Each row has a name. Each piece below is followed by the name of the row it came from, unless a question asks for something else. Each question is about the rows just above it. Places in a row count from 0.

[158 150 157 156 160 165 157 153 168 160 158 156 158 158 157 153 160 156
 151 162 151 153 153 155 172 147 188 159 164 161 165 156 151 148] : Z_375
[150 152 148 162 157 162 158 166 160 157 169 173 153 156 153 169 153 150
 166 153 167 158 147 157 160 152 166 158 155 158 155 158 189 188] : Z_732
[150 155 157 169 153 160 162 157 166 166 158 150 152 173 169 158 148 157
 166 152 156 157 160 153 158 147 162 167 158 189 155 153 153 188] : Z_734
Which row holds these entries in another order? [189 162 160 166 158 166 158 150 157 153 188 153 152 148 169 156 155 155
 169 147 173 167 158 153 158 162 150 166 152 157 160 153 157 158]	Z_732
[147 148 150 150 152 152 153 153 153 153 155 155 156 157 157 157 158 158
 158 158 158 160 160 162 162 166 166 166 167 169 169 173 188 189] is which row reordered?	Z_732
The row with [150 155 157 169 153 160 162 157 166 166 158 150 152 173 169 158 148 157
 166 152 156 157 160 153 158 147 162 167 158 189 155 153 153 188] is	Z_734
Which row holds these entries in another order? [188 153 153 155 189 158 167 162 147 158 153 160 157 156 152 166 157 148
 158 169 173 152 150 158 166 166 157 162 160 153 169 157 155 150]	Z_734

[144 142 114 100  96 142 143 142 133 104 150 125 131 123 139 135 113 139
 128 133 111 134 137 137 120 121 124 127 129] : Z_347
[100 111 139  96 150 137 121 123 104 113 137 133 114 120 130 129 144 142
 133 125 142 144 127 134 135 139 142 124 128] : Z_52
[139 120 129 145 181 119  93 126 123 130 104 136 140 132  98 121 119 113
 146 112 145 130  96 117 127 142 137 144 129] : Z_170
[131 120 111 100 133  96 125 134 129 137 127 133 144 142 104 128 124 137
 139 139 135 121 142 150 142 144 114 113 123] : Z_217
Put [131 123 139 135 113 139 128 133 111 134 137 137 120 121 124 127 129 144
 142 114 100  96 142 143 142 133 104 150 125] back in order: which row is it?	Z_347
Put [128 137 142 111 139 133 123 124 142 127 137 104 100 120 114 144  96 139
 142 135 133 129 131 144 113 121 125 150 134] back in order: which row is it?	Z_217

[137 133 128 121 139 108 132 149 148 111 112 152 136 146 110 145 115 132
 147 131 111 132 101 127 150] : Z_195
[127 112 137 148 133 131 146 149 145 108 146 150 136 112 111 121 101 152
 115 132 110 147 132 139 128] : Z_616
[111 127 133 132 128 132 132 110 144 146 131 152 139 148 115 112 147 136
 111 108 149 137 101 150 121] : Z_976
Which row holds these entries in another order? [101 152 146 131 145 133 137 110 111 112 115 121 112 146 132 147 127 128
 148 139 108 132 150 136 149]	Z_616
Put [148 111 112 152 136 146 110 145 115 132 147 131 111 132 101 127 150 137
 133 128 121 139 108 132 149] back in order: which row is it?	Z_195
Where do [137 133 128 121 139 108 132 149 148 111 112 152 136 146 110 145 115 132
 147 131 111 132 101 127 150] appear?	Z_195

[155 143 146 186 128 146  65 132  92] = Z_222
[132 132 132 146 133  93 186 143 133] = Z_915
[135  92 147  65 143 155 185 128 132] = Z_920
Which row holds these entries in another order? [ 93 132 132 132 133 133 143 146 186]	Z_915
Which value appears more than once in Z_222?	[146]
key -> tag
[155] -> Z_20
[128] -> Z_518
[93] -> Z_403
[146] -> Z_557
[143] -> Z_951
Join Z_222 by its entry at place 5:	Z_557
which: [155 143 146 186 128 146  65 132  92]	Z_222
[135  92 147  65 143 155 185 128 132] is in which row?	Z_920
[132 186 143 155 146 128  92 146  65] is which row reordered?	Z_222

[124 105 125 144 153 147] = Z_421
[125 146 144 105 123 153] = Z_610
[124 137 127 120 179 124] = Z_229
[121 115  92 130 133 123] = Z_45
The one value in Z_45 and Z_610:	[123]
Put [105 124 125 144 147 153] back in order: which row is it?	Z_421
The value that Z_229 holds more than once:	[124]
Which value is in both Z_421 and Z_229?	[124]

[122 136 165 107  84 137 123  90  85  93 132 123  87 121] : Z_156
[128 136 136 125 138 131 165 126 135 134 122 123  84 137] : Z_352
[119 128 136 125 128 130 124 124 121 126 123 124 119 121] : Z_24
[123 126 136 127 116 129 126 121 120 122 127 126 120 124] : Z_953
[122 124 158 127  95 134 124 107 101 107 133 125 102 117] : Z_357
[122 128 165 126  84 137 123  90  85  93 132 123  87 111] : Z_152
[122 127 165 126  84 137 123 135 136 132 125 137 138 136] : Z_807
The row with [122 128 165 126  84 137 123  90  85  93 132 123  87 111] is	Z_152
[125 137 138 136 122 127 165 126  84 137 123 135 136 132] is which row reordered?	Z_807
Table of tags by key:
[124] -> Z_639
[125] -> Z_245
[123] -> Z_471
[126] -> Z_43
Join Z_807 by its entry at place 6:	Z_471
The row with [128 136 136 125 138 131 165 126 135 134 122 123  84 137] is	Z_352
which: [122 136 165 107  84 137 123  90  85  93 132 123  87 121]	Z_156

[141 106 104 123 105 195 136 141  98 145 108  75 184 109]  Z_368
[125 110 136 140  96 132 143 125 125 147 195  98 193 123]  Z_541
[125 110 136 140  96 132 143 125 125 147 121 131 134 119]  Z_163
[135 102 141 136  72 149 161 135 122 157 115 131 148 109]  Z_719
Which value is in both Z_163 and Z_368?	[136]
Table of tags by key:
[161] -> Z_886
[162] -> Z_648
[141] -> Z_831
[144] -> Z_331
[140] -> Z_991
[136] -> Z_446
[143] -> Z_931
The tag of Z_719, keyed by place 6:	Z_886

[135 155  68  94  99]  Z_215
[ 83  99 150  99 142]  Z_534
[ 98 129 129 124 171]  Z_836
[138 135 150  91  65]  Z_992
[147 155 159 158 141]  Z_591
[102 153 141 116 142]  Z_761
[130 130 137 133 107]  Z_849
[143  94  90 156 108]  Z_130
[156 136 129 137  91]  Z_67
[107 133 137 130 130] is which row reordered?	Z_849
Shared by Z_849 and Z_67:	[137]
The one value in Z_67 and Z_130:	[156]
[141 147 155 158 159] is which row reordered?	Z_591

[132 111 122 128 135 115  98 120 122 136  99 135 117 130 136 115 127 112
  96  92 131 129 122 148 127 138 132 139 118 131 128 134 127 107 143 129
 111 109 133 133 104 128 120 150 123 125 152 104 133 115 150 123 107 130
 116 121 128 118 114 139 124 111] : Z_908
[129 139 148 139 116 135 118 114 122 133 131 123 131 150 107 128 129 128
 127 122 150  99 128 136 111 128 115 134 104 133 130 125 121 136 127 120
 111 118 138  98 115 132 133 104 124 109 107 117 123 152 111 134 122  92
 112 120 132 143 115  96 127 130] : Z_233
[131 150 155 147 116 140 108 100 117 139 132 131 131 165 100 119 129 128
 124 119 168  85 132 140 108 140 110 134  96 144 129 126 111 140 127 113
 100 119 145  74 104 133 136  80 125  96  89 103 117 167 100 147 117  60
 104 114 133 152 106  70 131 131] : Z_903
Put [ 60  70  74  80  85  89  96  96 100 100 100 100 103 104 104 106 108 108
 110 111 113 114 116 117 117 117 119 119 119 124 125 126 127 128 129 129
 131 131 131 131 131 132 132 133 133 134 136 139 140 140 140 140 144 145
 147 147 150 152 155 165 167 168] back in order: which row is it?	Z_903
tags:
[133] -> Z_713
[138] -> Z_42
[107] -> Z_381
Join Z_233 by its entry at place 38:	Z_42
[130 127  96 115 143 132 120 112  92 122 134 111 152 123 117 107 109 124
 104 133 132 115  98 138 118 111 120 127 136 121 125 130 133 104 134 115
 128 111 136 128  99 150 122 127 128 129 128 107 150 131 123 131 133 122
 114 118 135 116 139 148 139 129] is which row reordered?	Z_233
Which row holds [129 139 148 139 116 135 118 114 122 133 131 123 131 150 107 128 129 128
 127 122 150  99 128 136 111 128 115 134 104 133 130 125 121 136 127 120
 111 118 138  98 115 132 133 104 124 109 107 117 123 152 111 134 122  92
 112 120 132 143 115  96 127 130]?	Z_233
which: [131 150 155 147 116 140 108 100 117 139 132 131 131 165 100 119 129 128
 124 119 168  85 132 140 108 140 110 134  96 144 129 126 111 140 127 113
 100 119 145  74 104 133 136  80 125  96  89 103 117 167 100 147 117  60
 104 114 133 152 106  70 131 131]	Z_903
[ 96 127 130 129 139 148 139 116 135 118 114 122 133 131 123 131 150 107
 128 129 128 127 122 150  99 128 136 111 128 115 134 104 133 130 125 121
 136 127 120 111 118 138  98 115 132 133 104 124 109 107 117 123 152 111
 134 122  92 112 120 132 143 115] is which row reordered?	Z_233

[142 134 102 132 127 114 125 128 128 130 121 131 134 138 126 126 137 129
 130 126 132 131 138 134 131 128 139 126 123 124 126 126 115 123 132 130
 123 131] : Z_638
[129 134 124 129 127 126 125 128 128 130 121 131 134 138 126 126 137 129
 130 126 132 131 138 134 131 128 139 126 123 124 126 126 126 123 132 130
 123 131] : Z_888
[129 134 124 129 110 126 125 128 128 130 121 131 134 138 126 126 137 130
 130 126 132 111 138 134 131 128 139 126 123 126 125 126 126 123 132 130
 123 131] : Z_633
[130 133 125 130 128 126 126 126 129 128 125 129 133 135 127 128 134 128
 132 125 131 128 136 133 131 128 136 127 124 127 126 127 126 125 130 128
 123 129] : Z_570
[124 116 135 119 127 131 132 131 131 127 134 123 119 116 130 131 117 131
 123 132 121 125 111 121 126 129 114 128 137 131 131 131 131 134 126 128
 137 124] : Z_508
which: [130 133 125 130 128 126 126 126 129 128 125 129 133 135 127 128 134 128
 132 125 131 128 136 133 131 128 136 127 124 127 126 127 126 125 130 128
 123 129]	Z_570
The row with [142 134 102 132 127 114 125 128 128 130 121 131 134 138 126 126 137 129
 130 126 132 131 138 134 131 128 139 126 123 124 126 126 115 123 132 130
 123 131] is	Z_638
Table of tags by key:
[132] -> Z_59
[126] -> Z_299
[131] -> Z_5
[125] -> Z_66
The tag of Z_508, keyed by place 30:	Z_5
Which row holds [129 134 124 129 127 126 125 128 128 130 121 131 134 138 126 126 137 129
 130 126 132 131 138 134 131 128 139 126 123 124 126 126 126 123 132 130
 123 131]?	Z_888

[143 130 159 182]  Z_31
[130 166 176 132]  Z_399
[189 144 182 143]  Z_613
Which value is in both Z_31 and Z_399?	[130]
Put [166 176 132 130] back in order: which row is it?	Z_399
tags:
[130] -> Z_148
[166] -> Z_467
[182] -> Z_966
Look up the entry of Z_31 at place 1 in the table:	Z_148
Where do [143 130 159 182] appear?	Z_31
The one value in Z_399 and Z_31:	[130]

[135 140 162 140 130 111 115 137 159 112 132 128 123 102 108 138 106 126
 119  95 141 116 123 129 137 178 133 118 112 130 133 137 114 138 125 140
 106 147 122 142 125 131 110 106 125 144 133 118 109 127 144 114 118 146
 123 119 141 133 109 122 108 104]  Z_486
[108 138 169 133 146 110 128 128 153 103 147 119 118 135 121 146 108 122
 129  92 138 113 139 128 137 160 147 124 134 124 144 153 115 146 127 139
 120 156 141 164 115 126 113 111 127 129 148  91 133 130 128 108 138 137
 135 121 140 113 115 144  98 126]  Z_872
[129 126  94 122 113 125 127 127 103 147 119 139 133 124 128 113 147 143
 121 128 121 144 112 112 101 105 146 128 121 128 138 127 136 122 112 122
 112 134 165  90 149 119 151 142 141  97 144 141 155 132 132 156 142 117
  88 139 120 125 139 112 132 132]  Z_204
[ 81 116 142 117 133 126 127 130 127 128 147 107 125 120 114 147 134 128
 127  96 117 110 130 128  99 117 159 131 143 117 156 154 126 136 127 135
 107 147 161 119 127  98 150 125 127 124 162 111 169 148 145 138 147 108
  95 139 110 110 130 135 106 144]  Z_211
[127 123 137 131 115 126 108 139 141 134 125 122 132  78 111 136 125 135
 115  99 123 114 111 132 105 151 137 121 109 128 138 130 121 128 124 138
  92 136 130  97 139 110 139 114 123 148 137 146 127 142 165 140 118 126
  87 131 117 138 117 105 120 113]  Z_319
[132 147 137 134 145 103 140 120 129 110 135 142 117 168 129 120 120 130
 130 117 144 141 138 110 147 139 144 126 134 128 135 142 124 138 116 123
 137 153 157 163 126 144 112 129 142  92 143  92 136 115 103 116 147 142
 147 122 152 109 127 142 109 132]  Z_597
[ 83 121 137 116 140 121 135 125 121 123 148 115 121 144 135 142 134 128
 133 102 123 119 137 121 109 112 161 132 149 118 155 155 127 138 123 130
 119 150 171 134 125 107 142 130 133 108 164  98 173 141 127 132 155 110
 109 137 119 102 134 144 103 149]  Z_363
which: [ 83 121 137 116 140 121 135 125 121 123 148 115 121 144 135 142 134 128
 133 102 123 119 137 121 109 112 161 132 149 118 155 155 127 138 123 130
 119 150 171 134 125 107 142 130 133 108 164  98 173 141 127 132 155 110
 109 137 119 102 134 144 103 149]	Z_363
key -> tag
[114] -> Z_145
[111] -> Z_412
[113] -> Z_906
[112] -> Z_579
[110] -> Z_259
Look up the entry of Z_211 at place 14 in the table:	Z_145

[155 143 124 134 132 136  91 147 116 122 107 138 161 139] : Z_86
[120 143 146 128 183 100 143 124 141 109 145 135 101 119] : Z_19
[141 155 152 125 119 124  85 129 112  95  86 158 138 155] : Z_366
[129 105 123 141 138 121 130 141 123 123 126 140 147 130] : Z_461
[141 141 147 126 128 101 114  81 149 127 108 123 104 138] : Z_133
[101  99 109 120 135 145 143 183 124 143 141 119 146 128] : Z_733
[114 125 126 115 136 164 134 142 133 116 119 118 142 136] : Z_577
Put [128 146 119 141 143 124 183 143 145 135 120 109  99 101] back in order: which row is it?	Z_733
tags:
[145] -> Z_314
[119] -> Z_437
Look up the entry of Z_577 at place 10 in the table:	Z_437
which: [114 125 126 115 136 164 134 142 133 116 119 118 142 136]	Z_577

[133 148 133 173 132 114 156 120 123 135 111 118 137 126] : Z_524
[143 122 129 120 133 105 126 134 129 115 130 140 125 128] : Z_977
[127 124 136 114 140 122 158 143 120 124 148 144 127 130] : Z_609
[126 122 137  93 131 126  99 131  91 124 140 140 141 134] : Z_581
[129 119 127 129 135 127 139 131 121 149 107 138 127 136] : Z_659
[143 122 129 120 133 105 126 134 129 115 130 140 131 127] : Z_417
[106 125 122  63 136 155 128 134 124 114 142 100 122 132] : Z_205
[111 151 151 126 124 148 136 126 125 115 151 131 108 133] : Z_510
[124 125 124 126 108 148 151 126 115 133 148 131 111 136] : Z_28
Table of tags by key:
[124] -> Z_236
[148] -> Z_112
[149] -> Z_777
[107] -> Z_374
[147] -> Z_961
Look up the entry of Z_609 at place 10 in the table:	Z_112
Which row holds these entries in another order? [108 133 111 151 151 126 124 148 136 126 125 115 151 131]	Z_510
Which value appears more than once in Z_205?	[122]

